Below is a small trained network, with its code and all its weights. Each question gives an input and a class and asks what happens when units are switched off, that is, made to give their printed mean instead of their output.

import numpy as np


def w(rows, s, z=0):
    codes = np.array(rows[::2]) - 128.0
    scale = np.full(codes.shape[1], s)
    scale[-1] = z or s
    return codes * scale


def norm(h):
    return h / np.sqrt((h * h).mean(-1, keepdims=True) + 1e-5)


def f(y):
    return y / 2 * (1 + np.tanh(0.7978845608 * (y + 0.044715 * y**3)))


def log_softmax(a):
    a = a - a.max(-1, keepdims=True)
    return a - np.log(np.exp(a).sum(-1, keepdims=True))


def net(x, mask):
    res = np.array(x, float).reshape(1, 3) / 4 @ E
    u = 0
    for l in range(2):
        y = f(norm(res) @ A[l][:, :-1].T + A[l][:, -1])
        res = res + np.where(mask[u : u + 13], y, B[l][:, -1]) @ B[l][:, :-1]
        u += 13
    return log_softmax(norm(res)[-1] @ U[:, :-1].T + U[:, -1])


A, B = {}, {}
E = w([
[73,140,49,199,115,119,67,237,1,168,115,104],'x0',
[47,86,104,98,156,160,155,150,135,61,185,141],'x1',
[71,124,179,103,151,132,175,235,162,199,146,176],'x2',
],0.0096)
A[0] = w([
[42,10,123,111,188,165,190,111,106,42,233,164,7],'L0N1',
[164,133,80,99,122,161,92,45,145,39,120,79,102],'L0N2',
[121,41,151,104,194,133,176,198,122,107,172,201,3],'L0N3',
[201,173,207,143,104,38,113,100,109,162,74,136,16],'L0N4',
[91,205,84,204,152,83,38,175,65,204,66,121,108],'L0N5',
[95,123,129,162,93,106,138,123,140,124,92,162,84],'L0N6',
[154,153,239,133,122,86,148,117,120,200,70,160,126],'L0N7',
[94,93,158,126,177,58,66,148,91,151,139,119,104],'L0N8',
[117,132,134,151,146,134,44,244,129,222,153,196,104],'L0N9',
[105,88,72,141,132,132,79,56,177,102,144,134,38],'L0N10',
[204,131,77,129,72,47,57,159,88,139,63,24,117],'L0N11',
[145,169,71,179,86,108,101,169,118,183,114,200,170],'L0N12',
[2,103,143,74,200,150,155,192,147,156,196,157,96],'L0N13',
],0.0066,0.0034)
B[0] = w([
[153,74,125,209,204,152,240,133,184,254,173,100,215],'L0N1',
[64,86,80,106,173,80,159,195,49,127,74,95,228],'L0N2',
[105,187,62,163,87,173,196,112,128,234,199,210,171],'L0N3',
[167,126,127,194,191,138,175,189,101,168,171,137,183],'L0N4',
[133,176,119,72,44,88,67,102,76,87,111,193,255],'L0N5',
[85,102,180,156,142,133,149,121,127,128,90,148,120],'L0N6',
[210,78,129,126,200,203,160,212,150,157,144,45,199],'L0N7',
[75,133,217,124,110,82,109,91,213,94,119,146,146],'L0N8',
[131,93,59,28,145,101,172,92,164,72,109,41,219],'L0N9',
[152,126,151,123,149,84,135,100,57,57,94,114,156],'L0N10',
[53,124,84,195,145,144,127,69,197,110,181,111,226],'L0N11',
[101,116,167,107,81,98,155,91,180,45,88,55,193],'L0N12',
[76,197,155,164,158,106,155,45,83,191,244,197,225],'L0N13',
],0.0065,0.0078)
A[1] = w([
[172,82,179,56,161,160,123,188,102,75,37,104,98],'L1N1',
[160,70,89,219,145,178,171,68,129,105,86,58,50],'L1N2',
[64,230,182,50,118,128,169,162,103,211,194,170,123],'L1N3',
[120,47,122,51,144,107,177,121,116,150,95,106,58],'L1N4',
[102,118,125,86,110,134,42,67,90,57,67,184,111],'L1N5',
[196,108,158,88,165,167,174,180,170,179,186,194,223],'L1N6',
[232,86,149,211,152,210,171,95,120,194,206,136,80],'L1N7',
[166,218,254,154,92,190,107,128,219,196,65,165,71],'L1N8',
[177,162,85,139,101,126,120,170,211,131,42,44,77],'L1N9',
[45,118,83,125,67,97,172,98,54,84,111,123,193],'L1N10',
[19,102,169,147,139,228,158,69,148,118,107,143,2],'L1N11',
[50,178,158,51,47,99,167,121,190,133,132,118,70],'L1N12',
[164,150,199,18,54,78,134,138,219,155,90,102,120],'L1N13',
],0.0067,0.0024)
B[1] = w([
[103,76,112,127,50,187,91,130,175,53,112,254,168],'L1N1',
[133,124,158,97,161,48,156,180,73,162,106,95,207],'L1N2',
[212,83,95,93,170,93,152,102,118,52,86,133,216],'L1N3',
[119,150,74,106,146,114,132,174,122,105,101,107,174],'L1N4',
[104,175,116,162,96,95,75,117,125,128,208,206,190],'L1N5',
[138,145,96,163,48,167,22,145,114,113,118,166,249],'L1N6',
[86,211,179,179,119,134,107,128,97,158,142,117,235],'L1N7',
[147,184,170,161,62,99,98,148,113,83,95,71,154],'L1N8',
[71,48,160,78,153,146,190,125,150,178,161,160,166],'L1N9',
[213,148,176,129,136,88,66,109,136,101,82,156,254],'L1N10',
[124,101,139,128,153,139,114,77,81,199,113,126,142],'L1N11',
[180,83,113,202,204,139,150,132,91,171,88,121,168],'L1N12',
[134,86,101,129,154,174,185,199,127,90,106,133,175],'L1N13',
],0.0088,0.0077)
U = w([
[116,64,110,63,67,198,148,196,196,86,89,126,109],'0',
[187,203,189,175,66,201,100,165,140,134,114,139,144],'1',
[93,127,184,142,167,104,176,125,109,197,142,35,98],'2',
[94,143,110,150,149,183,178,59,127,213,209,206,127],'3',
[104,189,107,107,35,79,3,64,102,52,105,140,138],'4',
[71,141,143,56,83,173,82,84,160,122,179,103,3],'5',
[171,94,90,91,186,53,163,129,81,81,68,107,167],'6',
],0.014,0.0075)

Each question gives the input, the list of numbers given to net, and the class t.
The units are the neurons (one row each of A and B). Each row of codes is followed by its name. A weight is (code - 128) times the scale printed after its matrix; where a second scale follows, it is the last column's (A, B and U).
mask holds one flag per neuron, layer by layer. A switched-off neuron (its flag False) gives its mean, the last column of its row in B, instead of its output. The means were averaged over made-up inputs and are rounded, as every weight is.
A unit's drop is (log p(t) with every unit on - log p(t) with that unit switched off) / (log p(t) with every unit on - log p(t) with every unit switched off).
The circuit of an input: a set's keep is (log p(t) with only the set's units on - log p(t) with every unit switched off) / (log p(t) with every unit on - log p(t) with every unit switched off). Starting from the 12 units with the biggest drops (on a tie, the unit counted first), units are removed one at a time, each time the one whose removal leaves the highest keep (on an exact tie, the one counted first), for as long as the keep stays at least 0.8.
units of the circuit, in order: the units of the circuit, biggest drop first
most important unit: the unit with the biggest drop
top k neurons: the k neurons with the biggest drops, biggest first
k most important neurons of layer l: the k neurons of layer l with the biggest drops, biggest first
drop of u: that unit's drop, to one decimal
input [-7,4,-8], class 6: most important unit : L0N5
input [-4,-2,0], class 1: units of the circuit, in order : (L1N6, L0N7)
input [-4,-3,-6], class 6: 2 most important neurons of layer 0 : (L0N2, L0N5)
input [5,-3,5], class 6: top 4 neurons : (L1N12, L0N9, L1N13, L1N6)
input [6,1,3], class 4: top 2 neurons : (L0N5, L0N1)
input [7,-1,5], class 4: 3 most important neurons of layer 0 : (L0N5, L0N1, L0N7)
input [-8,-7,-6], class 6: top 3 neurons : (L0N2, L0N1, L0N13)
input [1,8,-4], class 2: units of the circuit, in order : (L0N1, L1N2)
input [3,4,-4], class 6: 4 most important neurons of layer 1 : (L1N6, L1N7, L1N2, L1N1)
input [0,-7,2], class 2: units of the circuit, in order : (L1N9, L0N12, L1N10)
input [2,-7,0], class 2: 4 most important neurons of layer 0 : (L0N11, L0N7, L0N4, L0N2)
input [8,5,2], class 4: 3 most important neurons of layer 0 : (L0N5, L0N7, L0N4)
input [0,-2,0], class 2: top 2 neurons : (L0N11, L0N12)
input [-3,8,-3], class 3: most important unit : L0N1
input [-3,-4,-2], class 2: 2 most important neurons of layer 1 : (L1N2, L1N10)
input [1,-7,-6], class 6: top 2 neurons : (L0N4, L1N2)
input [-8,2,2], class 1: 3 most important neurons of layer 1 : (L1N6, L1N8, L1N9)
input [-4,-2,7], class 1: 2 most important neurons of layer 1 : (L1N6, L1N8)
input [-8,1,-6], class 6: top 2 neurons : (L0N5, L1N6)
input [-4,-3,8], class 1: units of the circuit, in order : (L1N6)
input [-8,1,7], class 1: top 2 neurons : (L1N8, L1N6)
input [-8,-3,3], class 1: 2 most important neurons of layer 1 : (L1N8, L1N7)
input [-8,0,6], class 1: 2 most important neurons of layer 1 : (L1N8, L1N6)
input [-7,1,2], class 1: top 2 neurons : (L0N9, L1N6)
input [-1,-8,6], class 0: 2 most important neurons of layer 0 : (L0N9, L0N13)
input [-5,-3,2], class 1: drop of L0N9 : 0.3
input [-8,-3,4], class 1: drop of L0N9 : 0.2
input [2,7,1], class 3: drop of L1N9 : 0.0
